Below are the code and all the weights of a small trained network. Each question names an input and a class and asks about switching units off, where a switched-off unit gives its printed mean instead of its output.

import numpy as np


def w(rows, s, z=0):
    codes = np.array(rows[::2]) - 128.0
    scale = np.full(codes.shape[1], s)
    scale[-1] = z or s
    return codes * scale


def f(y):
    return np.maximum(y, 0)


def log_softmax(a):
    a = a - a.max(-1, keepdims=True)
    return a - np.log(np.exp(a).sum(-1, keepdims=True))


def net(x, mask):
    res = np.array(x, float).reshape(1, 6) / 4 @ E
    y = f(res @ A[0][:, :-1].T + A[0][:, -1])
    res = res + np.where(mask, y, B[0][:, -1]) @ B[0][:, :-1]
    return log_softmax(res[-1] @ U[:, :-1].T + U[:, -1])


A, B = {}, {}
E = w([
[129,128,126,129,128,127,126],'x0',
[150,68,134,147,142,248,90],'x1',
[103,207,163,59,95,164,40],'x2',
[188,129,96,23,145,148,170],'x3',
[197,198,182,165,163,148,160],'x4',
[87,141,111,126,247,123,103],'x5',
],0.014)
A[0] = w([
[113,190,164,87,96,130,47,49],'n0',
[153,118,90,30,210,138,148,54],'n1',
[30,71,47,92,89,135,105,28],'n2',
[95,144,82,143,207,137,90,47],'n3',
[53,58,85,107,89,72,83,46],'n4',
[162,113,172,145,34,124,136,58],'n5',
[98,128,153,203,133,91,80,60],'n6',
[136,54,135,159,164,249,95,42],'n7',
[131,113,139,134,17,132,150,47],'n8',
[90,182,137,116,128,17,165,27],'n9',
[93,112,153,173,118,120,103,40],'n10',
[126,143,128,130,207,107,94,49],'n11',
[130,88,154,132,119,207,114,20],'n12',
[174,192,217,187,158,156,157,62],'n13',
[179,31,68,223,171,66,228,57],'n14',
[144,137,100,131,137,103,120,61],'n15',
[82,189,127,106,114,25,175,45],'n16',
[145,126,130,129,105,126,133,36],'n17',
[78,128,165,213,134,124,97,79],'n18',
[186,124,99,47,132,129,185,24],'n19',
[167,157,170,155,150,143,130,2],'n20',
[157,142,181,144,151,178,142,70],'n21',
[175,124,143,141,47,123,124,52],'n22',
[70,135,176,214,114,104,106,65],'n23',
[99,112,165,105,183,115,137,12],'n24',
[106,199,150,83,113,143,58,67],'n25',
[181,212,172,160,140,95,162,43],'n26',
[65,140,124,142,229,116,96,86],'n27',
],0.014,0.0081)
B[0] = w([
[60,73,209,127,160,174,111,183],'n0',
[180,103,139,92,53,172,179,184],'n1',
[180,88,107,81,220,71,118,181],'n2',
[123,168,141,188,119,89,204,169],'n3',
[166,45,72,82,207,93,116,179],'n4',
[145,206,143,192,154,90,211,171],'n5',
[169,130,136,74,80,194,161,176],'n6',
[94,204,49,181,82,103,36,211],'n7',
[139,175,139,174,154,100,208,169],'n8',
[106,207,63,168,85,132,51,180],'n9',
[141,142,120,70,113,159,132,154],'n10',
[133,167,134,171,143,75,185,160],'n11',
[123,209,84,170,103,139,78,165],'n12',
[153,52,70,64,216,83,124,196],'n13',
[31,110,244,126,166,179,72,254],'n14',
[132,130,132,154,138,137,120,132],'n15',
[112,173,60,197,82,159,53,182],'n16',
[143,114,131,139,131,114,132,131],'n17',
[179,94,132,43,41,172,158,186],'n18',
[162,92,138,56,36,184,155,174],'n19',
[158,90,121,109,155,99,104,151],'n20',
[119,102,88,110,135,85,102,164],'n21',
[136,165,142,185,133,80,194,162],'n22',
[183,75,144,55,49,183,142,187],'n23',
[129,136,138,153,140,105,156,140],'n24',
[55,90,231,147,149,163,95,184],'n25',
[148,66,65,85,187,94,96,183],'n26',
[142,186,151,204,130,75,234,188],'n27',
],0.011,0.025)
U = w([
[45,112,230,110,183,161,76,77],'0',
[106,163,50,152,107,131,39,254],'1',
[170,110,139,48,66,168,159,83],'2',
[153,90,76,73,247,91,100,88],'3',
[126,159,149,170,161,94,217,133],'4',
],0.012,0.0034)

Each question gives the input, the list of numbers given to net, and the class t.
The units are the neurons (one row each of A and B). Each row of codes is followed by its name. A weight is (code - 128) times the scale printed after its matrix; where a second scale follows, it is the last column's (A, B and U).
mask holds one flag per neuron, in row order. A switched-off neuron (its flag False) gives its mean, the last column of its row in B, instead of its output. The means were averaged over made-up inputs and are rounded, as every weight is.
A unit's drop is (log p(t) with every unit on - log p(t) with that unit switched off) / (log p(t) with every unit on - log p(t) with every unit switched off).
most important unit: the unit with the biggest drop
k most important neurons: the k neurons with the biggest drops, biggest first
drop of u: that unit's drop, to one decimal
input [8,3,-7,-1,0,8], class 4: most important unit : n27
input [8,-7,-4,-7,-2,8], class 4: 2 most important neurons : (n27 n3)
input [-1,-6,5,-1,-4,-6], class 1: 2 most important neurons : (n16 n14)
input [-2,-6,-6,2,4,0], class 0: 3 most important neurons : (n14 n7 n12)
input [4,-8,6,-3,5,-2], class 1: 2 most important neurons : (n16 n9)
input [2,-8,-2,7,-7,-3], class 1: 2 most important neurons : (n16 n9)
input [4,8,-7,-2,-3,3], class 1: 3 most important neurons : (n7 n12 n25)
input [-4,-5,2,-6,2,-6], class 2: 2 most important neurons : (n23 n7)
input [0,3,8,7,0,-1], class 0: 2 most important neurons : (n25 n0)
input [3,-7,6,-8,8,-8], class 2: 2 most important neurons : (n23 n18)
input [1,-5,7,5,2,-8], class 4: 4 most important neurons : (n14 n5 n8 n22)
input [-7,7,-4,0,-4,-8], class 4: 3 most important neurons : (n8 n5 n22)
input [3,2,5,-8,-5,-8], class 2: drop of n27 : 0.2
input [6,-3,3,5,8,-7], class 3: most important unit : n26
input [4,-1,-3,-5,4,-2], class 2: drop of n23 : 0.1
input [-3,0,-4,5,-4,3], class 2: drop of n0 : 0.2
